Each row is followed by roughly how far along a hidden order it lies, from 0 to 30. A new part has a new order.
[  2 -26 -17  -3 -31  14  -9   1 -33 -21 -11 -18  -9  -3  27  28  31  -3
   9 -10  33]	19
[-15   1 -32   3   4 -31 -25  14 -45   0   8  11   7  -2  -5 -13  -1   5
   3   1   0]	24
[ 12  -9 -19 -10  19   0  -1  19  33  34   4 -15  -4   4  13  -9 -33 -13
 -14  -5   1]	12
[-11   2   4  -1 -19 -26 -29 -16 -28 -29  -7  13  12  -3  -1   7  -2  -6
   0  16  21]	7
[  3 -24 -39 -23  -5   3 -19   9  48   7  13   5  -1   0  15  30  -7 -25
   1  15   7]	19
[-34   1 -29 -15   7 -20 -34  11  51 -33  29   7   5  -1 -17 -20 -12  -6
  12   2 -20]	1
[-15 -19 -24  -5  10  17   4  11 -38  -3 -19 -27 -15   0  17 -19  -1 -18
  -9  -8  12]	14
[ -8   3  -6   4 -19  15 -14  -3 -40  -1 -13   6 -11   4  20   5 -10  -7
  -8 -11   9]	30
[-16   3   3 -10  -5 -32 -51  11  59  -5  18   2   3  -4   3  -3 -31  -2
   5   5  33]	4
[-28 -19   9   0 -57  -3  -6  23 -41 -18  -8  19  -7  -6 -16  -2  27 -13
  -4   5   2]	14
[  4 -15 -16   3 -14  10 -18  -4  30  -7  18   1   5   2 -15 -27   1  -6
  -5   8   0]	0
[-22  -7  -2 -13 -43 -22 -43  11  18 -23   0  10   4  -5  12 -25 -12  12
   3  12 -26]	10
[ -9 -25 -10  -7 -33   8 -24 -11 -29   4   4 -13  17   2  -4  12 -13  -4
  -3  -7  27]	15
[  9   3  -2   1  -6  -6 -17  -4  28   1 -11   2  -4  -1  33  13   6   6
   5  23   1]	26
[ -4   2  18  -7 -39 -20 -16  -7 -57  -8  -8  -1   6   4  13  -2  24   3
   6   2  -2]	12
[-19   0  -3  -5 -18 -34 -22 -11   0 -14  -8  15  12   1  13   2  20  -3
  11   9  21]	15

Next part:
[-10   7  -7   7   3   0  23 -17  -4  -1  -6  11  -2  -2  -8  -9   0   4
 -23 -12  -4  -3  13   8   4   5  -2 -11   2]	16
[  0  19 -19  13   5  13  16  -4  -4  20  -9  17   8 -11 -10  -7   4   0
 -11   6   4  -1  -3  15  12  -4   1  -1   0]	30
[  8  33   0  -2 -17   4  17 -30 -14  14   7 -38 -14 -10   7  -1  -1  -6
 -57  22   4   5 -12  29  22  -2  18   1   6]	2
[ -2  16 -11  -8 -10   7  -1 -23   2 -10  -6  -8  -3  -9   2 -10  -3  -4
 -14   2 -12  -6  -7  14   6   7  22  -8   2]	6
[ -8  15 -21   3  -2  -5  -4  -5  -5  -4  -4 -14  -3  -7   8   4  -4   4
  -6   6  -5  -8   4   7  -7   5   5  -9   3]	0
[ -5   4 -11 -12  -1  -3  -7 -13   1 -28  -7  11  -2   9  15 -27  -6  14
  29  -2 -12 -20  -9  11 -11  21 -12 -17 -13]	23
[ -3   4  -8 -11  -6  10  19 -25  -3   3  -5   2 -11   0 -14  -2  -9   9
 -18  -4  -2  -2  -2   6   1   6  -8   2 -11]	26
[ -2  -4 -15  13 -18   1 -11   8  -8 -12  -4  18   6  -2 -26  17   1 -10
  -3 -25   2   6 -16  -7  31   0  20   9 -12]	19
[ -6   2 -11  -6 -16  -1  -9 -13  12 -24  -9  12  -2 -11 -14   1  -8   1
   6 -10 -21 -13  -6   6   4  10  12  -5   0]	4
[ -2   5  -5  -1  -5  -9   7   0 -10   0  -3  -5  -3   3   5   9   5  13
  -8   9   2 -13  -7  27   6  -1 -19   0  11]	10
[  4   5 -11  -1 -11   8 -13 -16   5  -4  -9 -18  -6  11 -17  12  -3  -9
  -4   9   6   6   4  -7   3   3  29  17 -18]	25
[  2  14  -7  24   0  -6  14 -10  -3  12  -2   4   5  -4  -3 -16   3  -1
 -26  12  -1  -1   7  12  18   3   6  -3   9]	10
[  6  11   9 -13 -18   3  12 -15  -4   0  -2  -4  -6  -3  -2   1   7   0
 -23   6  -4  -4 -20  33  23   2   1   5  10]	11

Part 3:
[ -4   0 -10   0  -4   1 -43 -13   4  -3   2  10  27 -10   5   2  16  -4]	6
[  0   1 -23   0   2   1 -19  -7   0  -4   2   3  10  -3   2   2   7  -2]	10
[  0   0 -15  -3   1   0 -16  -8   0   1   0  10  13  -2   3  -2  12  -4]	6
[ -2   2 -15  -1   1   1 -45 -12   2  -7   2   6  19  -7   6   3  12  -4]	4
[  3  -1 -25   2 -16  -1   2   5  -3 -10   2   2  10  -6  -6  -1   9  -1]	30
[ -1  -1 -23   0  -3   0 -10  -5   2   2  -1   6  11  -3   0   0   6  -2]	13
[ -4  -4 -12   1 -12   0 -13  -9   5  12  -3  13  26  -9  -1  -3  12  -2]	11
[ -2   1 -30   0   3   0  -9  -3   1   1   0   2   4   0   3   0   3  -1]	10
[  1   0 -30   0 -13   0  10   6  -4  -1   0   0   2   3  -3  -1  -3   1]	25
[  0   2 -22  -5  14   1 -17  -9   0   0   0   5   3   3   7   1   7  -5]	0
[  3   0 -21  -1  -6   0  -8  -2  -3  -4   0   6   6   1  -2  -1   8  -3]	17
[  2  -4  -9   3 -24  -1 -13  -2  -2  -6   0  12  27  -7  -7  -3  15  -2]	29
[  0  -3 -33   2  -9  -1   6   2   2   7  -3   3   7  -3  -2  -2   1   1]	22
[  2   0 -27  -1  -2   0   0   0  -1  -1   0   2   1   1  -1  -1   3  -1]	17
[  5   0 -28  -4   0  -1  10   1  -4   1  -2   6  -5   6  -2  -2   5  -2]	15
[  0  -1 -33   1  -2   0  -4   1   0  -2   1  -1   1  -3   0   0   0   1]	20
[  3   0 -35  -1   1   0   7   2  -2  -2   0  -1  -4   4  -1   0  -1  -1]	18
[  0   1 -32  -3  11   0   4  -4   1   8  -2   1  -5   4   3  -1   0  -2]	5
[ -2  -3 -17   2 -15   0 -14  -4   2   1  -1   9  22  -8  -2  -2  11  -2]	19
[ -2  -3 -32   1  -5  -1  11   0   2  10  -3   3   5  -3  -3  -3   0   0]	19
[ -1   2 -27  -3  11   1 -16  -7   1  -3   1   1   1   1   7   2   3  -2]	4
[ -2  -1 -23  -1   4   1 -17 -10   3   6  -1   8  11  -4   3   0   9  -3]	3

Next part:
[ -1  -2  -9  -8  -8   4   4   7   2  -7   7   5  -4  -5  -1 -12  -2  10
  -4   1   2   4  -3   4 -11   2   1 -19 -11   3  -4   1  -6  -9  -6  -1
 -34   6   3  -6   6]	13
[  2  -6  -3  -9  -7   4   3  10   3 -12   2   2   2   0   2   1  -2  10
   0   0   1   6  -1  -3  -9  -1  10 -12  -4   4  -3  -3  -1  -9  -9   3
 -42  -1   0  -7  14]	3
[ 10  -2 -14 -10 -10  11   0   2   7  13  11   2   6  -7  -3  10  -2   7
  -4  -4  10  -7   3  -5   3   7  -6 -13 -30  -1  -2   4  -6  -8  15   6
   9  11   3   1   2]	26
[ -3  -7   9   6  -8   3   3   7   0 -14   4  -5 -12   0  -2 -22   0  -1
  10   6   3   4  -5  -1   2   3  10  10  10  -3  -1   0   3  -6 -10  -2
 -32  -1  -1  -6  12]	26
[ -3  -1  -7  -8  -7   0   6   9   5 -11   2   5  -3  -3   1  -6  -3  11
   1   0  -1   7  -2   3 -14   0  -5 -17  -5   5  -3   0  -4  -7 -14  -1
 -40   3   3  -8   7]	11
[  1  -1  -1   4  -4   3   6   7   5 -15   2  -1 -11  -9  -2 -13  -2   4
   0  -5   2   0  -6   1  -4   5   6  -2  -1  -1  -6   2  -2 -10  -8  -1
 -22  -3   1  -6   7]	30
[  3  -7   8  20  -4   7  -2   3   2  -8   3  -8  -6  -2  -2 -10   0  -4
   7   5   8  -2   0  -6  11   6   5  15   5  -8  -2   2   6  -3   2   0
  15   0  -2  -1   7]	18
[ -3  -5   3   6  -7   3   4   6   1 -11   7  -3 -14  -5  -2 -27  -2   0
   2   5  10   2  -5   2  -1   7   0   2   4  -4  -4   3  -2  -6  -9  -4
 -13   6   2  -6  11]	0
[ -1  -5   7  -1 -10   1  14  22   5 -26  -1   1 -14  -1   1 -13  -3  14
  37  -4 -10  24 -11   1 -23   0  63  -8  18   7  -7  -9  12 -17 -46   7
 -45 -21  -3 -11  38]	0
[ -1  -2  -3  -7 -14   3   9   8   6 -19   4   2 -15  -8  -3 -20  -1  10
   1  -4  -2   7 -11   3  -9   3   5 -11  -4   5 -11   0  -5 -15 -14  -2
 -50  -1   2  -8  10]	22
[ -3  -5   9   4  -2   1   2  -4   0  -6   2  -4 -10   2  -2 -18   2  -3
  10   4  -2   0   0  -1   4   2  12  13  10  -1  -3  -2   3  -3  -3  -1
 -30  -2  -2  -2   5]	25
[  3  -8   3   4  -8   7   1   0   3  -2   8  -5 -13  -2  -4 -15   1  -1
   4   4   8  -3  -3  -4   8   8  -1   8  -5  -5  -4   1  -3  -7   7   1
  -7   6  -4  -3  10]	3
[  3  -3   4  29   4   5  -3   7   2  -9   0  -6  -1  -6   1   2  -3  -7
  -2  -2  10  -4   4  -5  11   6   6  13   2 -11   1   4   5  -1   2   1
  61  -5   0   0   3]	13
